Group, then class
[ 0.16 -0.53  1.27  2.92  1.37  0.96  0.34 -0.02  0.25 -2.44  2.07 -1.08
 -0.74  5.90 -1.53 -1.09 -0.35  1.23  1.72  0.79  1.30 -0.06  4.34 -0.95
  0.64 -0.13 -1.74  0.22 -1.37  1.08 -0.62 -2.10 -1.83  0.27 -3.13  0.30
 -2.06 -0.03  0.84  1.52 -0.20  0.49 -0.91 -0.24 -1.18 -1.44  2.94 -1.68
 -0.30  0.28  0.04 -0.97  0.72  0.47  1.98  1.16 -2.24  2.13 -1.37  0.90
 -0.20  2.43 -0.65  2.60 -1.38]  Y/Jr
[ 0.19 -0.46  0.77  1.66 -0.04  3.08 -0.77  0.48  0.35 -0.59  2.35 -2.12
 -0.30 -0.59 -1.32 -0.99 -1.26  0.88  1.12 -0.56  0.45 -1.05  4.37 -0.07
 -0.11 -0.63 -1.28 -0.52 -1.31  0.52 -0.16 -3.27 -1.37 -0.68 -6.24  0.62
 -1.52  1.47  1.62  1.72  0.12 -0.46 -0.23 -0.15 -1.06 -1.01  1.12 -0.13
  4.12 -0.47 -0.17 -1.53 -0.25 -0.39  0.02  0.77 -1.38  2.07 -1.46 -0.36
  0.40  1.49 -0.78  3.90 -1.69]  Y/Jr
[ 0.58  0.76  1.19  0.68 -1.63  1.62 -0.35 -0.76  0.87 -0.07  0.35 -1.36
 -0.09 -1.04 -0.46  0.41  1.04 -1.48  0.71 -3.19 -0.03 -2.26  2.15 -0.37
 -0.34 -1.50 -0.87 -0.07  0.87  0.86  0.92 -1.06  0.49 -0.78 -3.90  0.49
  1.10  0.75 -0.45 -0.27 -0.06 -0.23  1.73 -0.74  0.62  0.75 -0.95  2.41
  0.94 -0.50  1.47 -0.47 -2.03 -0.18  1.43 -1.22  4.16 -0.19 -1.10 -0.39
  0.48 -0.46  0.64  0.66  0.32]  J/SB
[-0.55  0.22  0.45  0.90 -0.34  1.66 -0.34  0.07  0.98 -0.11  3.27 -2.25
  0.27  0.49 -2.67 -0.63 -0.16  0.08  0.49 -0.91 -0.07 -0.59  5.26 -0.32
  3.33 -0.29 -0.97 -0.01 -1.20  2.28  0.27 -2.41 -1.90 -0.04 -4.21  1.04
 -0.93  1.46  2.03  0.36 -0.13  0.22  0.60 -0.68 -0.82 -1.33  0.53 -1.30
  0.98  0.08  1.07 -1.63  0.31 -0.04  0.13  0.70 -0.98  2.07 -1.73  0.83
  0.52  0.89  0.42  3.82 -2.04]  Y/HQ
[-0.44 -0.08  0.46  3.03 -0.02  0.32 -0.51 -0.29 -1.10  0.38  0.88 -0.84
  0.10  2.32 -0.88 -0.11  0.15  1.36 -0.05  2.16 -0.95 -0.90  3.33 -1.30
 -0.39  1.07 -0.76  0.75  0.31 -0.70  0.52 -1.50 -0.16  1.44 -6.13  1.70
 -0.33 -0.10 -1.27  0.89  0.07 -0.86  0.71 -0.50 -0.80 -0.38  1.66  1.41
  0.16  1.14 -0.89 -1.48 -0.26 -0.19  0.56 -0.49 -0.91  2.75  1.67  1.95
 -0.59  1.87  0.89  2.21 -0.82]  R/DD
[-0.07  0.93  1.30  0.71 -2.23  2.52 -1.28  0.22  0.32  1.00  2.18 -2.53
  0.01 -0.28 -2.50 -0.87  0.49 -0.63  1.24 -2.16 -0.69 -1.48  8.55 -0.53
  0.82 -0.20 -1.97 -0.06  0.47  1.37 -0.19 -2.82 -1.73  0.05 -8.40  0.93
 -2.40  0.96 -0.01  1.01 -0.49 -0.06  0.36  1.10 -0.50 -0.63  0.27 -0.51
  1.23  0.64  2.08 -0.04 -1.16  0.32  0.60 -0.34  0.89  0.79 -2.13  0.65
 -0.91  1.53  0.76  3.82 -0.48]  Y/HQ
[ 1.06  1.56  0.22 -1.03 -0.97  0.28 -1.03  0.61  0.25 -2.83  1.69 -0.69
 -0.13 -2.38 -0.42 -1.41 -0.20 -1.50  1.56 -3.93 -0.62 -0.14  1.62  0.14
 -0.04 -0.71 -1.06  0.25  1.09  1.57 -0.51  0.40 -1.55 -1.26  2.31  0.11
 -1.46  0.77  0.73  0.01 -1.69  1.31  0.15 -0.11  1.27 -0.40 -2.32  0.79
  0.22 -0.98  1.76  0.27 -1.37  0.09  0.51  1.65  1.33 -1.29 -4.24 -1.60
  1.38 -0.54 -0.19 -0.62 -0.92]  P/Mn
[ 0.63  0.81  0.53 -0.19 -0.93  1.72 -1.36  1.33  0.26 -1.58  1.83 -0.60
 -0.12 -1.38 -0.58 -1.39 -0.36 -0.67  0.95 -1.38  0.52 -0.29  0.21 -0.08
 -0.28 -1.57 -1.00 -0.54 -0.64  1.89 -0.87 -1.04 -2.29 -1.10 -1.24  0.04
 -0.81  1.47  2.19  0.50 -0.14  0.56 -3.39 -0.21  0.41 -0.79 -0.89  0.38
  0.73 -1.15  1.57  1.80 -1.14 -0.45  0.40  2.39  0.60 -0.98 -3.98 -1.57
  0.81 -0.11 -0.06  0.70  0.05]  P/Mn
[ 1.27  1.04 -0.41 -1.63 -1.32 -0.05 -0.34  1.98  0.58 -1.09  1.64 -1.67
 -0.34 -2.67 -0.74 -0.99  0.54 -1.85  0.87 -2.23 -0.98 -1.69 -0.36 -0.64
  0.00 -1.10 -0.20  0.03 -0.21  3.66  0.61  0.24 -2.24 -1.65  2.18  0.49
 -0.46  0.79  1.44 -0.35 -1.08  0.84  0.55 -1.07  0.59 -0.62 -1.55  0.81
  0.87 -1.59  2.04 -0.60 -1.64 -0.59  0.77  0.54 -0.08 -2.68 -1.76 -1.20
  2.13 -1.15 -0.20  1.22 -1.14]  P/Mn
[ 0.13  0.86  2.81  1.76 -1.34  2.06  0.19 -0.07  0.18 -1.13  2.89 -1.26
  0.03  2.05 -1.63 -0.87  1.14  0.80  0.34 -3.43 -3.30 -3.18  0.26  1.18
  0.35  1.29 -1.53 -0.41  0.18  1.71  1.30 -2.41  0.10  1.36 -0.08  1.77
  0.65  1.11 -0.96  0.34 -0.97 -1.48  1.28 -0.87 -1.04  1.01 -2.56 -0.49
  0.68  0.37  1.59  0.48 -0.63 -0.36 -0.12 -1.08 -2.96  2.15 -0.03  1.55
 -0.16 -0.18 -0.16  4.48 -1.73]  R/Ql
[ 0.58  0.40  0.30 -1.29 -0.44  2.76 -1.99  0.85 -3.07 -0.18 -0.54 -1.38
 -0.03 -0.30 -0.90  1.25  0.68  0.09  0.42 -2.20 -0.87 -2.54  1.15  0.46
 -0.10 -0.19 -0.26 -2.05  1.09 -0.61  2.31 -0.98  1.69 -2.10 -5.98  0.24
  0.43 -0.30 -0.67  0.75 -0.41 -1.17  1.18 -0.25  1.35  0.40 -0.47  2.57
  1.33 -1.14  1.86  0.18 -2.27 -1.10  1.01 -1.59  3.75  0.47 -0.93 -2.08
  1.41 -0.02  0.22 -0.70  0.26]  J/SB
